Below are the code and all the weights of a small trained network. Each question names an input and a class and asks about switching units off, where a switched-off unit gives its printed mean instead of its output.

import numpy as np


def w(rows, s, z=0):
    codes = np.array(rows[::2]) - 128.0
    scale = np.full(codes.shape[1], s)
    scale[-1] = z or s
    return codes * scale


def f(y):
    return y / 2 * (1 + np.tanh(0.7978845608 * (y + 0.044715 * y**3)))


def log_softmax(a):
    a = a - a.max(-1, keepdims=True)
    return a - np.log(np.exp(a).sum(-1, keepdims=True))


def net(x, mask):
    res = np.array(x, float).reshape(1, 6) / 4 @ E
    y = f(res @ A[0][:, :-1].T + A[0][:, -1])
    res = res + np.where(mask, y, B[0][:, -1]) @ B[0][:, :-1]
    return log_softmax(res[-1] @ U[:, :-1].T + U[:, -1])


A, B = {}, {}
E = w([
[103,148,91,85,89,134,220,25,250,201,122],'x0',
[30,245,204,167,190,87,194,155,136,114,150],'x1',
[137,147,134,121,101,124,141,127,113,116,123],'x2',
[129,135,127,134,112,130,140,143,120,133,133],'x3',
[91,112,116,79,142,119,109,96,109,107,114],'x4',
[84,109,202,142,53,192,47,64,155,108,233],'x5',
],0.012)
A[0] = w([
[55,152,126,83,52,202,152,77,230,178,174,98],'N0',
[226,65,63,74,98,119,79,172,119,171,51,217],'N1',
[159,138,70,103,136,65,222,79,161,179,114,152],'N2',
[115,201,155,147,204,65,150,126,112,119,103,162],'N3',
[195,55,133,87,32,155,73,86,150,137,182,155],'N4',
[32,173,254,141,129,99,136,105,157,149,171,107],'N5',
[179,114,123,162,189,101,80,187,2,102,78,254],'N6',
[123,103,209,161,103,168,63,127,77,62,210,147],'N7',
],0.0091,0.0073)
B[0] = w([
[199,58,158,104,63,86,88,154,183,84,62,234],'N0',
[223,85,96,150,142,153,190,50,158,55,157,244],'N1',
[87,166,20,150,128,190,123,53,146,165,67,206],'N2',
[119,215,148,101,167,64,131,193,180,160,91,197],'N3',
[167,121,199,171,130,191,54,123,83,152,113,227],'N4',
[105,107,124,104,73,45,172,149,235,78,198,211],'N5',
[189,150,177,77,146,56,190,140,131,129,185,253],'N6',
[95,149,70,180,174,148,86,101,94,162,255,201],'N7',
],0.0099,0.02)
U = w([
[208,70,150,91,108,59,187,137,171,48,143,251],'0',
[134,101,71,145,133,190,180,68,122,120,49,68],'1',
[147,120,135,158,155,154,75,100,45,142,170,214],'2',
[153,69,209,126,76,161,57,136,115,127,49,46],'3',
[116,178,228,68,200,98,205,230,92,135,69,45],'4',
[1,203,63,136,108,103,139,145,167,172,55,202],'5',
[27,148,144,150,135,94,121,155,126,106,204,58],'6',
],0.0089,0.0014)

Each question gives the input, the list of numbers given to net, and the class t.
The units are the neurons (one row each of A and B). Each row of codes is followed by its name. A weight is (code - 128) times the scale printed after its matrix; where a second scale follows, it is the last column's (A, B and U).
mask holds one flag per neuron, in row order. A switched-off neuron (its flag False) gives its mean, the last column of its row in B, instead of its output. The means were averaged over made-up inputs and are rounded, as every weight is.
A unit's drop is (log p(t) with every unit on - log p(t) with that unit switched off) / (log p(t) with every unit on - log p(t) with every unit switched off).
The circuit of an input: a set's keep is (log p(t) with only the set's units on - log p(t) with every unit switched off) / (log p(t) with every unit on - log p(t) with every unit switched off). Starting from all 8 units, units are removed one at a time, each time the one whose removal leaves the highest keep (on an exact tie, the one counted first), for as long as the keep stays at least 0.8.
circuit, biggest first: the units of the circuit, biggest drop first
unit that matters most: the unit with the biggest drop
k most important neurons: the k neurons with the biggest drops, biggest first
drop when u is switched off: that unit's drop, to one decimal
input [-1,-3,2,-7,-3,7], class 2: circuit, biggest first => (N7)
input [-5,1,8,5,-1,7], class 6: 2 most important neurons => (N5, N1)
input [-1,-4,3,6,-8,1], class 2: circuit, biggest first => (N0, N5)
input [1,-1,3,3,-2,-8], class 1: 3 most important neurons => (N2, N5, N0)
input [4,0,6,-5,-7,4], class 3: circuit, biggest first => (N6, N1)
input [1,-3,1,8,4,-2], class 1: circuit, biggest first => (N5, N0)
input [0,-8,-2,-4,7,2], class 2: circuit, biggest first => (N0, N5)
input [1,-3,-7,-6,-6,-7], class 1: 3 most important neurons => (N2, N5, N0)
input [-8,1,3,2,2,7], class 6: 2 most important neurons => (N1, N5)
input [0,0,1,-2,3,7], class 2: 4 most important neurons => (N7, N4, N3, N6)
input [-5,0,-8,6,-5,1], class 2: 4 most important neurons => (N5, N7, N0, N3)
input [-6,1,-7,-4,-1,-7], class 4: 2 most important neurons => (N3, N0)
input [6,0,-4,3,-7,0], class 1: 3 most important neurons => (N2, N6, N3)
input [-3,-2,0,1,0,7], class 2: circuit, biggest first => (N7)
input [-2,1,3,-7,-5,7], class 6: 3 most important neurons => (N5, N7, N1)
input [8,1,-7,5,-4,-5], class 5: drop when N2 is switched off => 0.1
input [7,0,-1,-6,-6,6], class 3: drop when N1 is switched off => 0.3
input [-1,-8,1,2,-6,6], class 2: drop when N7 is switched off => 0.5
input [-8,2,4,-3,-7,3], class 6: drop when N7 is switched off => 0.6
input [-5,2,8,2,8,-1], class 4: unit that matters most => N1
input [-3,0,-8,-7,-8,2], class 2: 2 most important neurons => (N5, N3)
